Here is a tiny trained network, its code and every weight. The questions are about switching its units off for an input and a class, where a switched-off unit gives its printed mean instead of its output.

import numpy as np


def w(rows, s, z=0):
    codes = np.array(rows[::2]) - 128.0
    scale = np.full(codes.shape[1], s)
    scale[-1] = z or s
    return codes * scale


def norm(h):
    return h / np.sqrt((h * h).mean(-1, keepdims=True) + 1e-5)


def f(y):
    return np.maximum(y, 0)


def log_softmax(a):
    a = a - a.max(-1, keepdims=True)
    return a - np.log(np.exp(a).sum(-1, keepdims=True))


def net(x, mask):
    res = np.array(x, float).reshape(1, 6) / 4 @ E
    u = 0
    for l in range(3):
        y = f(norm(res) @ A[l][:, :-1].T + A[l][:, -1])
        res = res + np.where(mask[u : u + 12], y, B[l][:, -1]) @ B[l][:, :-1]
        u += 12
    return log_softmax(norm(res)[-1] @ U[:, :-1].T + U[:, -1])


A, B = {}, {}
E = w([
[129,129,128],'x0',
[205,240,72],'x1',
[128,126,126],'x2',
[69,113,2],'x3',
[34,204,155],'x4',
[130,129,127],'x5',
],0.0044)
A[0] = w([
[249,60,133,2],'L0N0',
[62,206,153,65],'L0N1',
[140,134,157,28],'L0N2',
[164,179,117,47],'L0N3',
[154,147,223,26],'L0N4',
[190,137,231,16],'L0N5',
[164,155,181,11],'L0N6',
[92,111,40,80],'L0N7',
[67,208,211,61],'L0N8',
[67,39,202,50],'L0N9',
[207,239,116,33],'L0N10',
[137,134,154,37],'L0N11',
],0.013,0.0022)
B[0] = w([
[206,28,55,237],'L0N0',
[193,63,79,203],'L0N1',
[115,146,119,144],'L0N2',
[126,129,185,180],'L0N3',
[69,183,93,210],'L0N4',
[79,201,67,232],'L0N5',
[119,180,94,177],'L0N6',
[121,207,69,213],'L0N7',
[182,47,58,222],'L0N8',
[164,159,246,245],'L0N9',
[126,132,254,253],'L0N10',
[114,143,119,142],'L0N11',
],0.027,0.006)
A[1] = w([
[73,148,119,10],'L1N0',
[122,123,239,76],'L1N1',
[127,183,77,93],'L1N2',
[49,197,81,31],'L1N3',
[115,121,129,116],'L1N4',
[156,178,192,113],'L1N5',
[120,120,125,101],'L1N6',
[142,127,163,126],'L1N7',
[96,144,130,148],'L1N8',
[108,120,131,71],'L1N9',
[101,168,87,114],'L1N10',
[109,130,252,31],'L1N11',
],0.014,0.0013)
B[1] = w([
[144,147,88,150],'L1N0',
[80,110,234,251],'L1N1',
[60,170,137,239],'L1N2',
[5,191,37,230],'L1N3',
[132,132,125,128],'L1N4',
[140,126,209,255],'L1N5',
[135,132,127,128],'L1N6',
[100,125,142,183],'L1N7',
[161,138,97,151],'L1N8',
[129,107,120,128],'L1N9',
[109,180,95,205],'L1N10',
[155,115,241,254],'L1N11',
],0.024,0.0055)
A[2] = w([
[124,72,147,82],'L2N0',
[133,90,127,8],'L2N1',
[119,112,129,13],'L2N2',
[103,98,122,49],'L2N3',
[125,90,69,79],'L2N4',
[115,118,130,17],'L2N5',
[118,109,121,10],'L2N6',
[122,121,125,67],'L2N7',
[144,7,76,104],'L2N8',
[105,114,118,51],'L2N9',
[127,92,125,36],'L2N10',
[117,109,119,33],'L2N11',
],0.018,0.0016)
B[2] = w([
[60,170,80,198],'L2N0',
[115,135,95,154],'L2N1',
[122,139,117,128],'L2N2',
[148,147,122,129],'L2N3',
[151,100,165,206],'L2N4',
[157,146,109,128],'L2N5',
[129,118,114,130],'L2N6',
[129,133,131,128],'L2N7',
[159,2,60,252],'L2N8',
[131,165,123,138],'L2N9',
[124,139,103,149],'L2N10',
[153,122,125,131],'L2N11',
],0.026,0.0049)
U = w([
[138,135,247,104],'0',
[55,218,53,72],'1',
[196,34,55,64],'2',
[113,120,122,255],'3',
],0.011,0.0053)

Each question gives the input, the list of numbers given to net, and the class t.
The units are the neurons (one row each of A and B). Each row of codes is followed by its name. A weight is (code - 128) times the scale printed after its matrix; where a second scale follows, it is the last column's (A, B and U).
mask holds one flag per neuron, layer by layer. A switched-off neuron (its flag False) gives its mean, the last column of its row in B, instead of its output. The means were averaged over made-up inputs and are rounded, as every weight is.
A unit's drop is (log p(t) with every unit on - log p(t) with that unit switched off) / (log p(t) with every unit on - log p(t) with every unit switched off).
The circuit of an input: a set's keep is (log p(t) with only the set's units on - log p(t) with every unit switched off) / (log p(t) with every unit on - log p(t) with every unit switched off). Starting from the 12 units with the biggest drops (on a tie, the unit counted first), units are removed one at a time, each time the one whose removal leaves the highest keep (on an exact tie, the one counted first), for as long as the keep stays at least 0.8.
units of the circuit, in order: the units of the circuit, biggest drop first
unit that matters most: the unit with the biggest drop
top k neurons: the k neurons with the biggest drops, biggest first
k most important neurons of layer l: the k neurons of layer l with the biggest drops, biggest first
drop when u is switched off: that unit's drop, to one decimal
input [0,7,8,-8,2,-3], class 1: unit that matters most -> L0N5
input [-8,-5,3,-8,-7,8], class 1: 4 most important neurons of layer 0 -> L0N5, L0N4, L0N10, L0N8
input [-4,-1,7,4,-4,-3], class 1: top 2 neurons -> L0N7, L0N8
input [0,1,-2,5,6,-2], class 2: top 2 neurons -> L0N1, L0N5
input [-5,-3,1,5,4,5], class 1: 3 most important neurons of layer 0 -> L0N7, L0N10, L0N0
input [-6,7,-7,-8,-1,-3], class 1: top 3 neurons -> L0N5, L0N4, L0N9
input [-2,-5,2,7,-8,-7], class 2: top 3 neurons -> L0N5, L0N4, L0N0
input [3,-5,-3,8,4,-3], class 1: top 2 neurons -> L0N7, L0N10
input [2,-4,0,-5,6,-2], class 2: top 3 neurons -> L0N8, L0N1, L0N7
input [0,-1,8,3,-3,-2], class 1: top 2 neurons -> L0N7, L0N8
input [-4,-4,-4,-2,-6,-1], class 2: 2 most important neurons of layer 0 -> L0N0, L0N10
input [-3,-4,0,7,-4,5], class 1: top 2 neurons -> L0N7, L0N10
input [6,2,8,-6,7,-4], class 2: top 2 neurons -> L0N8, L0N1
input [2,-5,-6,-2,8,6], class 2: units of the circuit, in order -> L0N8
input [-3,7,5,-2,8,5], class 2: 2 most important neurons of layer 1 -> L1N2, L1N5
input [-3,-6,-2,7,-6,-3], class 1: 3 most important neurons of layer 1 -> L1N11, L1N1, L1N2
input [-7,8,-8,8,-7,-5], class 0: 2 most important neurons of layer 1 -> L1N3, L1N5
input [-5,1,4,-3,-5,-2], class 2: drop when L0N0 is switched off -> 1.0
input [7,-5,6,-6,-8,8], class 2: drop when L0N0 is switched off -> 1.5
